Below are the code and all the weights of a small trained network. Each question names an input and a class and asks about switching units off, where a switched-off unit gives its printed mean instead of its output.

import numpy as np


def w(rows, s, z=0):
    codes = np.array(rows[::2]) - 128.0
    scale = np.full(codes.shape[1], s)
    scale[-1] = z or s
    return codes * scale


def norm(h):
    return h / np.sqrt((h * h).mean(-1, keepdims=True) + 1e-5)


def f(y):
    return y / 2 * (1 + np.tanh(0.7978845608 * (y + 0.044715 * y**3)))


def log_softmax(a):
    a = a - a.max(-1, keepdims=True)
    return a - np.log(np.exp(a).sum(-1, keepdims=True))


def net(x, mask):
    res = np.array(x, float).reshape(1, 5) / 4 @ E
    u = 0
    for l in range(4):
        y = f(norm(res) @ A[l][:, :-1].T + A[l][:, -1])
        res = res + np.where(mask[u : u + 7], y, B[l][:, -1]) @ B[l][:, :-1]
        u += 7
    return log_softmax(norm(res)[-1] @ U[:, :-1].T + U[:, -1])


A, B = {}, {}
E = w([
[62,31,117,187,135,219,118,171,230],'x0',
[145,133,114,124,131,139,138,126,133],'x1',
[142,131,123,125,122,133,127,131,137],'x2',
[244,36,183,158,160,60,189,69,135],'x3',
[141,217,197,246,116,77,134,98,200],'x4',
],0.011)
A[0] = w([
[104,4,134,179,128,161,130,142,228,3],'L0N1',
[58,250,103,86,116,162,97,157,116,222],'L0N2',
[126,226,162,238,122,85,128,124,200,201],'L0N3',
[121,127,148,148,102,122,134,126,123,79],'L0N4',
[128,117,162,101,112,91,52,125,158,76],'L0N5',
[189,82,152,145,127,74,143,119,97,122],'L0N6',
[17,119,101,158,123,239,107,162,238,92],'L0N7',
],0.024,0.0068)
B[0] = w([
[186,123,142,241,162,253,186,98,74,223],'L0N1',
[177,113,143,218,154,229,183,98,84,234],'L0N2',
[72,205,146,168,202,129,65,22,200,231],'L0N3',
[164,134,121,150,128,118,182,182,155,131],'L0N4',
[122,125,95,80,91,141,201,125,94,128],'L0N5',
[113,126,151,31,119,63,89,115,106,188],'L0N6',
[35,149,102,54,81,54,98,188,206,253],'L0N7',
],0.02,0.028)
A[1] = w([
[176,64,131,249,116,151,126,176,201,1],'L1N1',
[130,124,146,101,37,40,217,254,129,69],'L1N2',
[92,181,28,120,89,83,79,225,178,37],'L1N3',
[234,80,104,190,30,108,220,239,76,9],'L1N4',
[156,114,151,178,38,132,224,246,103,91],'L1N5',
[230,134,153,168,66,128,160,204,161,65],'L1N6',
[197,96,172,203,69,117,109,190,109,32],'L1N7',
],0.02,0.0033)
B[1] = w([
[172,195,102,98,181,87,180,46,76,255],'L1N1',
[228,32,48,182,64,75,69,129,121,188],'L1N2',
[145,57,235,106,7,159,84,129,175,239],'L1N3',
[43,59,95,34,242,184,94,171,87,205],'L1N4',
[181,54,96,109,112,144,78,173,113,240],'L1N5',
[118,97,182,76,147,88,123,106,85,150],'L1N6',
[106,128,74,75,75,90,165,76,102,158],'L1N7',
],0.019,0.0099)
A[2] = w([
[99,82,68,127,211,124,74,197,136,68],'L2N1',
[214,31,86,94,98,96,175,134,7,204],'L2N2',
[158,20,162,142,75,177,179,196,54,55],'L2N3',
[170,101,138,183,142,162,56,127,103,28],'L2N4',
[137,116,46,82,204,235,235,197,19,6],'L2N5',
[128,72,111,13,69,97,113,234,56,85],'L2N6',
[179,54,151,211,202,237,140,61,81,44],'L2N7',
],0.02,0.0023)
B[2] = w([
[114,145,148,157,129,125,93,99,132,141],'L2N1',
[68,150,41,68,154,145,123,188,133,219],'L2N2',
[140,83,102,73,119,111,35,131,64,194],'L2N3',
[74,93,176,137,108,144,141,111,122,154],'L2N4',
[85,135,116,55,184,103,40,142,48,240],'L2N5',
[171,95,108,195,119,126,251,92,173,191],'L2N6',
[123,122,137,159,139,205,123,112,98,255],'L2N7',
],0.027,0.028)
A[3] = w([
[194,157,161,231,147,169,195,111,83,97],'L3N1',
[146,194,94,190,165,49,108,128,167,123],'L3N2',
[203,84,114,138,70,134,152,144,126,42],'L3N3',
[142,204,157,140,98,84,177,189,196,87],'L3N4',
[190,127,178,205,173,161,158,56,140,150],'L3N5',
[174,138,60,121,137,112,206,135,146,5],'L3N6',
[170,151,216,41,86,3,55,101,111,117],'L3N7',
],0.034,0.0031)
B[3] = w([
[152,96,194,199,146,121,169,107,160,206],'L3N1',
[143,70,114,35,47,118,125,188,92,201],'L3N2',
[199,97,103,174,122,83,100,252,135,200],'L3N3',
[60,191,143,103,138,115,65,70,131,154],'L3N4',
[184,97,132,188,126,148,199,168,87,251],'L3N5',
[72,171,115,146,185,88,214,127,147,194],'L3N6',
[230,171,149,79,123,82,119,45,133,171],'L3N7',
],0.033,0.02)
U = w([
[99,102,86,100,184,172,80,156,39,250],'0',
[171,120,201,250,138,206,184,102,114,250],'1',
[103,148,58,115,174,53,231,159,154,29],'2',
[223,161,163,78,97,62,140,67,143,69],'3',
[169,56,97,158,64,113,87,233,159,13],'4',
[44,177,157,140,75,149,84,122,214,95],'5',
],0.016,0.0017)

Each question gives the input, the list of numbers given to net, and the class t.
The units are the neurons (one row each of A and B). Each row of codes is followed by its name. A weight is (code - 128) times the scale printed after its matrix; where a second scale follows, it is the last column's (A, B and U).
mask holds one flag per neuron, layer by layer. A switched-off neuron (its flag False) gives its mean, the last column of its row in B, instead of its output. The means were averaged over made-up inputs and are rounded, as every weight is.
A unit's drop is (log p(t) with every unit on - log p(t) with that unit switched off) / (log p(t) with every unit on - log p(t) with every unit switched off).
The circuit of an input: a set's keep is (log p(t) with only the set's units on - log p(t) with every unit switched off) / (log p(t) with every unit on - log p(t) with every unit switched off). Starting from the 12 units with the biggest drops (on a tie, the unit counted first), units are removed one at a time, each time the one whose removal leaves the highest keep (on an exact tie, the one counted first), for as long as the keep stays at least 0.8.
units of the circuit, in order: the units of the circuit, biggest drop first
top k neurons: the k neurons with the biggest drops, biggest first
top k neurons in layer l: the k neurons of layer l with the biggest drops, biggest first
drop of u: that unit's drop, to one decimal
input [-2,-1,7,0,6], class 1: top 2 neurons => [L0N7, L2N2]
input [7,2,-5,6,3], class 1: units of the circuit, in order => [L0N1]
input [8,8,-5,-7,-4], class 4: units of the circuit, in order => [L0N7, L0N3]
input [-5,-6,2,3,-5], class 2: top 3 neurons => [L0N3, L0N1, L0N2]
input [-4,-8,-7,3,-7], class 2: top 2 neurons => [L0N3, L0N1]
input [1,6,7,1,6], class 1: top 4 neurons => [L0N7, L2N2, L2N5, L3N5]
input [0,0,-5,4,1], class 3: top 2 neurons in layer 0 => [L0N6, L0N2]
input [1,3,4,-6,1], class 5: top 3 neurons => [L0N7, L0N1, L2N7]
input [1,-7,-8,-6,0], class 4: top 4 neurons => [L0N3, L0N7, L0N1, L2N5]
input [1,-2,-3,0,5], class 5: top 2 neurons => [L0N2, L0N1]
input [1,6,2,0,5], class 5: top 4 neurons => [L0N2, L0N1, L2N7, L0N3]
input [-7,2,3,4,8], class 3: top 2 neurons => [L0N1, L0N2]
input [7,8,5,-1,-7], class 4: top 3 neurons in layer 0 => [L0N7, L0N3, L0N2]
input [8,-6,8,-5,1], class 5: units of the circuit, in order => [L0N7]
input [4,4,-5,-2,-4], class 4: top 2 neurons in layer 0 => [L0N7, L0N3]
input [2,-2,3,-6,-4], class 4: top 3 neurons => [L0N7, L0N3, L0N1]
input [-4,-7,4,6,-4], class 2: top 2 neurons => [L0N3, L0N7]
input [-1,6,-1,3,-2], class 2: top 2 neurons in layer 0 => [L0N3, L0N7]
input [1,7,-8,-4,8], class 5: top 2 neurons => [L0N1, L0N7]
input [4,-6,4,-8,5], class 5: units of the circuit, in order => [L0N7]
input [-5,3,4,3,8], class 3: drop of L0N1 => 0.9
input [-5,5,-3,8,-6], class 2: drop of L0N3 => 1.3
input [-7,7,-2,4,-8], class 2: drop of L0N1 => 0.9
